Here is a tiny trained network, its code and every weight. The questions are about switching its units off for an input and a target symbol, where a switched-off unit gives its printed mean instead of its output.

import numpy as np


def w(rows, s, z=0):
    codes = np.array(rows[::2]) - 128.0
    scale = np.full(codes.shape[1], s)
    scale[-1] = z or s
    return codes * scale


def f(y):
    return y / 2 * (1 + np.tanh(0.7978845608 * (y + 0.044715 * y**3)))


def softmax(a):
    e = np.exp(a - a.max(-1, keepdims=True))
    return e / e.sum(-1, keepdims=True)


def log_softmax(a):
    a = a - a.max(-1, keepdims=True)
    return a - np.log(np.exp(a).sum(-1, keepdims=True))


def net(x, mask):
    ids = ['ΣΦβδζηλμξτ'.index(c) for c in x.split()]
    T = len(ids)
    res = E[ids] + P[:T]
    u = 0
    for l in range(3):
        r = res
        for j in range(3):
            rows = slice(2 * j, 2 * j + 2)
            q, k, v = (r @ M[l][rows].T for M in (Q, K, V))
            z = softmax(np.where(np.tri(T) > 0, q @ k.T / 2**0.5, -1e9)) @ v
            o = O[l][rows]
            res = res + np.where(mask[u + j], z, o[:, -1]) @ o[:, :-1]
        u += 3
        y = f(res @ A[l][:, :-1].T + A[l][:, -1])
        res = res + np.where(mask[u : u + 4], y, B[l][:, -1]) @ B[l][:, :-1]
        u += 4
    return log_softmax(res[-1] @ U[:, :-1].T + U[:, -1])


Q, K, V, O, A, B = {}, {}, {}, {}, {}, {}
E = w([
[140,182,219],'Σ',
[102,79,201],'Φ',
[72,1,171],'β',
[82,43,195],'δ',
[144,87,106],'ζ',
[152,126,126],'η',
[107,113,210],'λ',
[120,37,94],'μ',
[180,174,128],'ξ',
[185,133,55],'τ',
],0.0094)
P = w([
[157,126,143],'0',
[88,173,120],'1',
[34,142,116],'2',
[98,192,143],'3',
[113,185,33],'4',
[205,97,98],'5',
[117,215,155],'6',
[153,84,252],'7',
],0.024)
Q[0] = w([
[230,104,145],'0.h0',
[140,161,4],'0.h0',
[9,108,84],'0.h1',
[158,129,79],'0.h1',
[85,90,113],'0.h2',
[171,120,112],'0.h2',
],0.014)
K[0] = w([
[3,160,82],'0.h0',
[117,89,179],'0.h0',
[179,99,153],'0.h1',
[113,108,143],'0.h1',
[65,145,108],'0.h2',
[115,101,110],'0.h2',
],0.02)
V[0] = w([
[122,67,60],'0.h0',
[180,213,187],'0.h0',
[253,110,142],'0.h1',
[163,177,57],'0.h1',
[98,204,168],'0.h2',
[175,147,178],'0.h2',
],0.011)
O[0] = w([
[97,89,85,64],'0.h0',
[156,161,129,252],'0.h0',
[165,171,142,46],'0.h1',
[147,109,8,162],'0.h1',
[151,136,91,214],'0.h2',
[105,99,117,225],'0.h2',
],0.015,0.0032)
A[0] = w([
[163,170,100,75],'0.n0',
[108,99,85,182],'0.n1',
[87,188,95,3],'0.n2',
[10,177,113,110],'0.n3',
],0.012,0.0069)
B[0] = w([
[92,153,155,205],'0.n0',
[84,218,178,207],'0.n1',
[128,2,158,182],'0.n2',
[207,187,50,254],'0.n3',
],0.0097,0.0055)
Q[1] = w([
[85,192,126],'1.h0',
[39,211,148],'1.h0',
[219,135,167],'1.h1',
[253,2,18],'1.h1',
[94,113,83],'1.h2',
[15,228,242],'1.h2',
],0.0083)
K[1] = w([
[195,177,206],'1.h0',
[177,151,142],'1.h0',
[209,69,104],'1.h1',
[105,237,172],'1.h1',
[121,112,16],'1.h2',
[201,2,110],'1.h2',
],0.0076)
V[1] = w([
[224,139,2],'1.h0',
[46,191,127],'1.h0',
[78,200,122],'1.h1',
[101,92,66],'1.h1',
[100,159,128],'1.h2',
[196,59,185],'1.h2',
],0.0075)
O[1] = w([
[45,100,45,149],'1.h0',
[82,130,185,155],'1.h0',
[105,173,254,218],'1.h1',
[182,82,168,2],'1.h1',
[100,155,176,161],'1.h2',
[116,89,72,98],'1.h2',
],0.0049,0.0061)
A[1] = w([
[249,81,33,132],'1.n0',
[210,83,137,97],'1.n1',
[112,140,81,254],'1.n2',
[115,107,194,222],'1.n3',
],0.012,0.0061)
B[1] = w([
[2,139,197,135],'1.n0',
[181,41,183,128],'1.n1',
[137,220,238,254],'1.n2',
[184,124,52,225],'1.n3',
],0.0092,0.0066)
Q[2] = w([
[150,77,101],'2.h0',
[106,132,128],'2.h0',
[132,169,187],'2.h1',
[76,83,180],'2.h1',
[83,140,183],'2.h2',
[174,255,104],'2.h2',
],0.02)
K[2] = w([
[127,154,9],'2.h0',
[58,109,125],'2.h0',
[159,104,250],'2.h1',
[82,101,50],'2.h1',
[61,119,178],'2.h2',
[184,149,232],'2.h2',
],0.011)
V[2] = w([
[133,210,138],'2.h0',
[77,176,199],'2.h0',
[187,11,216],'2.h1',
[36,61,196],'2.h1',
[142,134,143],'2.h2',
[217,79,131],'2.h2',
],0.011)
O[2] = w([
[159,188,193,251],'2.h0',
[253,233,113,227],'2.h0',
[226,154,28,128],'2.h1',
[104,254,21,58],'2.h1',
[155,126,159,155],'2.h2',
[226,143,122,135],'2.h2',
],0.0094,0.014)
A[2] = w([
[249,176,109,191],'2.n0',
[126,119,26,2],'2.n1',
[157,133,10,131],'2.n2',
[90,217,179,242],'2.n3',
],0.013,0.0092)
B[2] = w([
[38,163,135,254],'2.n0',
[155,3,194,150],'2.n1',
[214,169,137,179],'2.n2',
[155,55,84,240],'2.n3',
],0.013,0.051)
U = w([
[104,139,231,158],'Σ',
[83,179,151,92],'Φ',
[198,171,194,2],'β',
[148,189,177,83],'δ',
[119,160,86,215],'ζ',
[14,98,82,236],'η',
[1,135,142,61],'λ',
[212,134,115,131],'μ',
[160,63,158,121],'ξ',
[94,71,63,172],'τ',
],0.0092,0.0084)

Each question gives the input, a string of symbols that net reads in full, and the target symbol t.
The units are the heads (2 rows each of Q, K, V and O) and the neurons (one row each of A and B). Each row of codes is followed by its name. A weight is (code - 128) times the scale printed after its matrix; where a second scale follows, it is the last column's (O, A, B and U).
mask holds one flag per unit, layer by layer, with each layer's heads first. A switched-off unit (its flag False) gives its mean, the last column of its rows in O or B, instead of its output. The means were averaged over made-up inputs and are rounded, as every weight is.
A unit's drop is (log p(t) with every unit on - log p(t) with that unit switched off) / (log p(t) with every unit on - log p(t) with every unit switched off).
The circuit of an input: a set's keep is (log p(t) with only the set's units on - log p(t) with every unit switched off) / (log p(t) with every unit on - log p(t) with every unit switched off). Starting from the 12 units with the biggest drops (on a tie, the unit counted first), units are removed one at a time, each time the one whose removal leaves the highest keep (on an exact tie, the one counted first), for as long as the keep stays at least 0.8.
circuit, biggest first: the units of the circuit, biggest drop first
unit that matters most: the unit with the biggest drop
k most important neurons: the k neurons with the biggest drops, biggest first
k most important neurons of layer l: the k neurons of layer l with the biggest drops, biggest first
which heads matter: for each layer, one digit per head in row order, 1 if its drop is at least 0.15 and else 0, layers parted by /
input μ Σ ζ, target μ: most important neuron of layer 1	1.n1
input ξ Σ η, target ξ: circuit, biggest first	2.h1; 2.n0
input ζ Φ τ η, target ζ: which heads matter	010 / 010 / 010
input η τ λ ξ μ, target η: circuit, biggest first	2.n2; 1.n0
input ξ Σ δ Σ ξ ζ λ δ, target ξ: 2 most important neurons of layer 2	2.n0; 2.n2
input Σ μ λ λ λ Σ, target λ: circuit, biggest first	2.n2; 2.n0
input Σ Σ Σ ζ, target Σ: circuit, biggest first	2.h1; 0.h0
input Σ η β, target Σ: circuit, biggest first	2.h1; 0.h0
input δ ξ Σ η λ Φ, target Σ: which heads matter	010 / 000 / 010
input τ Σ ξ μ μ Σ, target ξ: circuit, biggest first	2.n0; 2.h1; 0.h1
input μ Σ Σ μ λ δ, target Σ: circuit, biggest first	2.h1; 2.n3
input Σ μ μ λ Φ η μ Σ, target Φ: circuit, biggest first	2.n0; 2.h1
input β ξ ξ μ ξ Σ δ ξ, target ξ: circuit, biggest first	2.n0; 1.n2; 0.h1; 2.h1
input ζ Σ ζ, target ζ: unit that matters most	0.n1
input η Σ Σ μ μ δ Σ, target η: circuit, biggest first	0.h1; 2.n2
input η η ζ ζ ζ Σ ξ, target η: which heads matter	000 / 000 / 000
input Σ ζ ξ λ δ ζ, target ξ: which heads matter	010 / 010 / 011
input Φ ξ ξ β β ζ Σ, target Φ: 4 most important neurons	2.n0; 1.n1; 0.n3; 0.n1
input μ μ μ, target μ: 3 most important neurons of layer 1	1.n1; 1.n2; 1.n3
input δ η μ Σ, target δ: unit that matters most	1.h0
input μ ξ τ β λ, target μ: 4 most important neurons	1.n1; 0.n0; 0.n1; 2.n2
input μ β Σ Σ β ξ ξ Σ, target β: 2 most important neurons of layer 0	0.n1; 0.n3
input ζ ξ μ ξ λ, target ζ: 2 most important neurons	0.n1; 1.n1
input η τ η τ μ δ μ λ, target μ: which heads matter	110 / 000 / 010
input Σ μ Σ ζ, target Σ: 2 most important neurons	1.n3; 2.n2
input ζ η Σ Φ ζ ξ, target Σ: which heads matter	011 / 000 / 010
input ξ Φ β Σ μ Σ μ Σ, target μ: 4 most important neurons	0.n1; 2.n2; 0.n3; 2.n0
input η Φ ξ λ, target η: which heads matter	010 / 000 / 000
input η ξ ξ Σ λ, target η: circuit, biggest first	2.n2
input ξ β ζ Σ δ λ Σ ξ, target δ: 2 most important neurons	1.n2; 0.n3
